In the rows, 128 means zero.
Both labels of each row
[126  96 153 101 118 153 122 155 131 153  90 124 120 131 156 141 114 189
 122 115 135 132 147 141 124 148 113 198  97 139 115 166 149 133 139] -> A <51>
[135 102 160 126 128  91 125 145 129 149 121 121 103 135 150 151 118 252
 119  92 139 117 139 138  84 147 106 189 128 113 129 120 108 124 145] -> K <59>
[121 125 171 115 123 132 145 178 126 157  85 159  90 143 148 121 117 252
 124 119 119 153 125 138 131 142 118 157 129 125 125  98 101 123 141] -> S <51>
[143 106 119 116  87 106 135 154 117 186 115 134 114 122 137 141 124  95
 122 101 123 128 145 160 129 106 102 179 130 142 118 108 114   8 143] -> S <51>
[149  96 175  98 134 122 109 159 120 162 113 118 117 126 156 140 116 228
 127 117 137 116 133 134 136 130 111 179 106 153 125 106  92 110 122] -> A <51>
[124  88 150 134 117 126 127 136 145 155  98 127  90 154 134 145 101 228
 122  87 145 121 140 124 123 165 120 187 105 146 140 107 104 121 149] -> H <59>
[149 110 195 123 126 172  85 142 126  91 101 142 112 131 187 152 128 252
 124  81 132 122 139 130 118 150 110 186  52 110 118 120 106 127 148] -> S <59>
[138 110 169 125 121 117 148 185 125 132 119 144 128 122 110 134 118 243
 135  80 121 138 143 119 112 177 112 184  97 150 126 124 126 119 138] -> S <59>
[161 111 124 121 117 106 132 166 127 137 128 120 124 128 134 141 119 219
 141 128 132 113 137 152 128 144 104 218 117 125 112 105 112 112 131] -> S <52>
[130 120 216 128 146 154 115 137 137 114 105 151 140 125 168 150 104 252
 134 109 152 127 132 122 153 132 141 107 100 148 117 172  90 141 148] -> S <51>
[125  97 141 107 134 112 102 141 119 161 120 140 127 122 140 125 127 137
  97 118 140 132 158 128 119 113 115 188  69 169 113  99 115 123 141] -> S <51>
[140 114 160 131 107 137 124 149 137 133 109 146 135 141 153 149 111 252
 114  80 137 128 118 116 119 142 104 190 129 125 122 118 115 185 134] -> K <59>
[139 111 167 134 117  94 150 156 123 161 112 139  99 127 130 152 124 252
 126 102 120 135 128 118 110 147 111 173 115 113 117 105  93 119 119] -> K <55>
[165 124 154 123 123 118 118 158 120 131 121 130  83 124 161 147 121 236
 141 117 140 139 132 125 139 107 118 149 113 105 128 124 113 131 123] -> A <51>
[149  96 138 107 102 106 142 159 124  68 102 116 141 136 154 146 127 229
 120 101 127 178 143 149 114 147 126 217  97 134 112 122 110 116 140] -> S <52>
[ 99 122 188 100 108 111 104 171 111 151 113 131 133 122 139 135 142 198
 122 133 111 132 148 137 131 109 116 160 134 129 127 112 104 159 115] -> A <51>
[139 117 133 121 125 126 125 145  65 144  57 165 100 135 142 153 117 237
 129 106 111 132 135 134 119 127 128 158 123 114 124 100 115 134 143] -> K <51>
[166  95 158 115 129 139 130 139 126 140 118 133 100 126 152 171 121 252
 130 114 137 149 138 130 116 175 119 161 126 103 125 102 113 111 144] -> S <55>
[151 100 151 123 123 131 116 155 127 113 118 122 133 137 144 139 119 161
 126 131 118 134 113 132 144 148 119 172 146  83 102 114 110 124 122] -> H <55>
[139 117 177 123 122 135 136 184 127 141 105 127  99 142 134 144 117 216
 119  97 139 127 130 144 131 157 110 193 126  91 107 117 111 127 119] -> H <52>
[130 102 149 134 116 126 141 216 125 148  81 130  88 139 151 151 106 225
 113 113 125 136 124 157 125 166 107 152 135 118 135 119 102 137 132] -> H <52>
[122 100 173 105 137 134 122 185 132 156  98 127 122 109 142 115 111 168
 121 128 129 126 125 166 126 134 111 173 124 123 133 121 109 136 116] -> A <51>
[139 112 252 132 119 124 156 147 119 138 105 148 101 127 144 129 128 189
  89 132 122 135 125 133  79 156  98 177 128 109 110 107 124 120 144] -> K <59>
[139 119 168 121 126 145 103 149 135 141 111 142 139 131 145 129  90 212
 134  82 131 138 147 126 123 128 118 160 108 144 150 110  72 124 149] -> A <51>
[160 113 195 119 144 123  91 164 136 143  91 146 128 124 162 178 101 252
 150 105 130 130 125 120 121 152 121 202  98 142 134  98  78 113 130] -> A <59>
[156  81 151 122 117 131 154 153 130 120 117 136  90 135 141 137 120 252
 137 123 126 129 122 142 120 164 106 189 105 139 125 116 110 121 135] -> K <59>
[103  88 219 114 149 122 118 176 156 172 102 115 140 124 138 145 108 123
 105 113 135 140 143 151 112 148 131 167 121 151 105 109 108 153 114] -> H <51>
[133 109 130 150 119 128 119 148 133 148 135 115 134 138 252 155 124 119
 107 118 139 128 149 138  92 135 134 222 123 137 114  98 127 118  96] -> H <52>
[133 120 168 133 113 121 151 148 136 164 115 125 130 117 130 143 122 180
 121 101 129 130 123 133 164 133 121 187 136 123 133 116 113 125 120] -> H <51>
[132  84 104 124 121  99 141 171 135 143 111 116 128 139 134 144 121 153
 162 119 131 129 144 135 126 159 118 198 131 123 120 100 102 115 107] -> H <52>
[155 101 129 133 130 118 149 154 115 169 109 136 108 133 125 153 121 196
 128 100 150 138 151 122  84 153 100 244 115 129 112  83 116 112 132] -> S <55>
[135 123 137 129 123 126 104 140 125 179 131 122 120 129 125 147 132 207
 121 106 126 129 128 125 123 131 127 168 129 127 113 112 115 125 111] -> S <51>
[140  96 170 152 134 112 144 147 131 170  95 140 105 132 141 169 119 252
 122  93 129 155 122 129 108 184 119 192 127 122 115 101 104 110 131] -> S <59>
[162  56 132 148 126 117 115 171 119 169 128 131 158 130 124 157 123 181
 118 139 127 148 127 112 107 181 122 194 121 132 112  88  97 119 126] -> S <55>
[158  94 151 121 124  92 138 141 126 135 131 121 130 121 138 140 121 200
 115  96 131 139 133 124 107 113 123 217 100 135 120 111 126 121 115] -> S <51>
[138 106 132  99 126 115 132 162 132 154 110 127 128 142 157 142 128 252
 125  99 136 111 126 174 117 130 102 235 122 117 120 118 111 118 129] -> S <55>
[118 113 167 123 133 129 143 156 138 162  99 149  87 109 119 130 122 125
 134 104 129 142 129 141 120 147 118 134 149 126 116 104 133 128 107] -> H <51>
[143 114 181  87 124 117 185 161 135 122 111 120 120 125 166 137 115 252
 134 119 127 111 141 129 113 145 108 216 133 127 109 121  94 112 116] -> A <55>
[183 105  96 163 112 138 115 136 115 136  94 125 132 124 152 162 102 252
 135  88 131 134 133 124 125 164  98 218 111  44 104 112 113 106 141] -> S <59>
[110 112 156  69 124 142 131 164 121 152  89 141 116 101 166 132  92 195
 128 112 121 134 143 159 139 135 121 168 140 136 129 128 107 137 139] -> A <51>
[130 136 151 120 139 108 132 162 133 137 116 140 136 134 149 140 131 252
 120  96 115 126 147 124 108 120 100 181 129 107 126 121 115 126 140] -> S <55>
[154 116 143 109 109 135 114 151 127 151 119 127 116 127 146 142 124 252
 138 119 137 128 136 128 124 138  97 176 125  90 128 108  83 121 127] -> K <55>
[142  98 130 116 146 164 125 139 144 161 106 138 104 139 135 162 126 252
 131 104 144  91 121 121 112 172 104 220 137  86 131  80  99 125 127] -> K <59>
[142 115 168 113 137 140 120 164 121 163 116 127 124 120 122 129 102 110
 111 114 151 132 144 138 112 112 156 159 113 122 129 110 113 127 119] -> H <51>
[133 129 141 114 111 108 133 168 133 133  49 133 124 118 147 145 120 252
 125 107 138 130 135 119 103 137 122 217 117 106 103  98 108 130 121] -> S <52>
[157  98 152 122 129 119 151 148 121 131 107 138  69 129 157 148 128 205
 133 111 123 128 126 108 115 146  95 172 125  88 130 108 120 120 140] -> K <52>
[137 130 157 138 124 138 146 161 135 144 108 135 129 126 150 141 136 252
 123 118 127 110 131 102 115 145 118 177 156  99 124 110  92 127  96] -> S <52>
[149  81 160 101 117 132 134 168 119 153 109 131 134 135 149 133 124 144
 129  98 135 139 148 110 107 126 152 184  84 155 113 100 140 113 139] -> A <51>

Two labels a row
[130 126 141  93 137 133 138 145 125 138 135 122 118 118 112 117 123 124
 137 170 110 144 128  97 118 132 110 116 107 134 126  95 141 136 116] -> V N
[129 125 138 118 130 122 136 141 131 123 140 153 141 138 118 129 124 137
 122 205 109 167 122  90 124 143 109 108  85 129 118 135 123 143 116] -> D E
[127 126 126  83 132 127 138 156 126 125 137 129 119 133 121 119 132 157
 133 194  98 140 125  94 117 143 125 121 120 129 123 107 130 147 122] -> D N
[129 127 130  84 139 129 135 145 124 141 140 112 118 109 113 112 130 144
 133 160 110 144 137  85  92 126  99 117  98 136 128  89 133 133 118] -> V N
[133 129 131  80 133 126 133 133 127 125 136 139 130 114 111 124 114 153
 124 212 103 146 132  99 110 142 111 113  91 129 115 129 125 140 125] -> D E
